Below are the code and all the weights of a small trained network. Each question names an input and a class and asks about switching units off, where a switched-off unit gives its printed mean instead of its output.

import numpy as np


def w(rows, s, z=0):
    codes = np.array(rows[::2]) - 128.0
    scale = np.full(codes.shape[1], s)
    scale[-1] = z or s
    return codes * scale


def norm(h):
    return h / np.sqrt((h * h).mean(-1, keepdims=True) + 1e-5)


def f(y):
    return y / 2 * (1 + np.tanh(0.7978845608 * (y + 0.044715 * y**3)))


def log_softmax(a):
    a = a - a.max(-1, keepdims=True)
    return a - np.log(np.exp(a).sum(-1, keepdims=True))


def net(x, mask):
    res = np.array(x, float).reshape(1, 5) / 4 @ E
    u = 0
    for l in range(2):
        y = f(norm(res) @ A[l][:, :-1].T + A[l][:, -1])
        res = res + np.where(mask[u : u + 13], y, B[l][:, -1]) @ B[l][:, :-1]
        u += 13
    return log_softmax(norm(res)[-1] @ U[:, :-1].T + U[:, -1])


A, B = {}, {}
E = w([
[199,67,54],'x0',
[62,105,81],'x1',
[82,196,130],'x2',
[120,250,101],'x3',
[174,102,74],'x4',
],0.002)
A[0] = w([
[140,120,138,64],'0.n0',
[134,150,121,148],'0.n1',
[123,180,125,149],'0.n2',
[138,147,132,66],'0.n3',
[134,119,10,151],'0.n4',
[145,3,112,131],'0.n5',
[158,108,150,33],'0.n6',
[234,174,90,117],'0.n7',
[124,130,135,97],'0.n8',
[137,123,173,40],'0.n9',
[179,135,168,149],'0.n10',
[132,128,68,8],'0.n11',
[140,111,162,45],'0.n12',
],0.0057,0.0016)
B[0] = w([
[115,142,167,107],'0.n0',
[105,130,52,139],'0.n1',
[121,109,92,159],'0.n2',
[114,137,115,108],'0.n3',
[139,106,193,196],'0.n4',
[140,164,5,249],'0.n5',
[57,171,128,106],'0.n6',
[196,68,76,183],'0.n7',
[125,130,133,117],'0.n8',
[138,162,182,109],'0.n9',
[99,109,138,156],'0.n10',
[130,157,227,102],'0.n11',
[141,165,178,108],'0.n12',
],0.0029,0.002)
A[1] = w([
[78,103,137,231],'1.n0',
[67,195,122,85],'1.n1',
[229,173,116,224],'1.n2',
[123,134,120,112],'1.n3',
[133,32,121,253],'1.n4',
[91,107,161,223],'1.n5',
[101,238,115,130],'1.n6',
[253,155,86,155],'1.n7',
[165,153,154,203],'1.n8',
[98,165,241,47],'1.n9',
[124,151,118,84],'1.n10',
[154,78,180,173],'1.n11',
[57,38,90,228],'1.n12',
],0.0051,0.0013)
B[1] = w([
[245,92,55,180],'1.n0',
[205,154,129,171],'1.n1',
[116,39,47,218],'1.n2',
[167,116,156,126],'1.n3',
[97,159,3,245],'1.n4',
[173,74,108,165],'1.n5',
[209,157,101,195],'1.n6',
[151,54,76,253],'1.n7',
[99,54,113,152],'1.n8',
[111,31,172,164],'1.n9',
[137,141,120,117],'1.n10',
[52,136,103,148],'1.n11',
[247,86,82,244],'1.n12',
],0.0032,0.0018)
U = w([
[113,229,142,100],'0',
[85,76,231,4],'1',
[174,63,4,244],'2',
],0.012,0.0033)

Each question gives the input, the list of numbers given to net, and the class t.
The units are the neurons (one row each of A and B). Each row of codes is followed by its name. A weight is (code - 128) times the scale printed after its matrix; where a second scale follows, it is the last column's (A, B and U).
mask holds one flag per neuron, layer by layer. A switched-off neuron (its flag False) gives its mean, the last column of its row in B, instead of its output. The means were averaged over made-up inputs and are rounded, as every weight is.
A unit's drop is (log p(t) with every unit on - log p(t) with that unit switched off) / (log p(t) with every unit on - log p(t) with every unit switched off).
The circuit of an input: a set's keep is (log p(t) with only the set's units on - log p(t) with every unit switched off) / (log p(t) with every unit on - log p(t) with every unit switched off). Starting from the 12 units with the biggest drops (on a tie, the unit counted first), units are removed one at a time, each time the one whose removal leaves the highest keep (on an exact tie, the one counted first), for as long as the keep stays at least 0.8.
units of the circuit, in order: the units of the circuit, biggest drop first
k most important neurons: the k neurons with the biggest drops, biggest first
k most important neurons of layer l: the k neurons of layer l with the biggest drops, biggest first
drop when u is switched off: that unit's drop, to one decimal
input [-4,7,1,-1,-8], class 1: units of the circuit, in order -> (0.n5; 1.n4)
input [-3,-3,1,-1,3], class 1: most important neuron -> (0.n5)
input [-6,-7,-5,6,-5], class 1: 2 most important neurons of layer 1 -> (1.n9; 1.n4)
input [-8,3,-7,4,-3], class 1: 2 most important neurons of layer 1 -> (1.n9; 1.n4)
input [-3,-2,1,1,-8], class 1: 2 most important neurons -> (0.n5; 1.n9)
input [-4,-8,5,0,-5], class 1: 3 most important neurons -> (1.n9; 0.n5; 1.n4)
input [-8,-2,-5,2,-6], class 1: 2 most important neurons -> (1.n9; 0.n5)
input [-5,2,6,-4,-2], class 1: 2 most important neurons -> (0.n5; 1.n9)
input [-7,-8,0,-8,5], class 1: drop when 0.n12 is switched off -> 0.2
input [-5,-8,-8,4,-6], class 1: drop when 1.n9 is switched off -> 0.2
input [-3,-4,1,1,-5], class 1: drop when 1.n9 is switched off -> 0.3
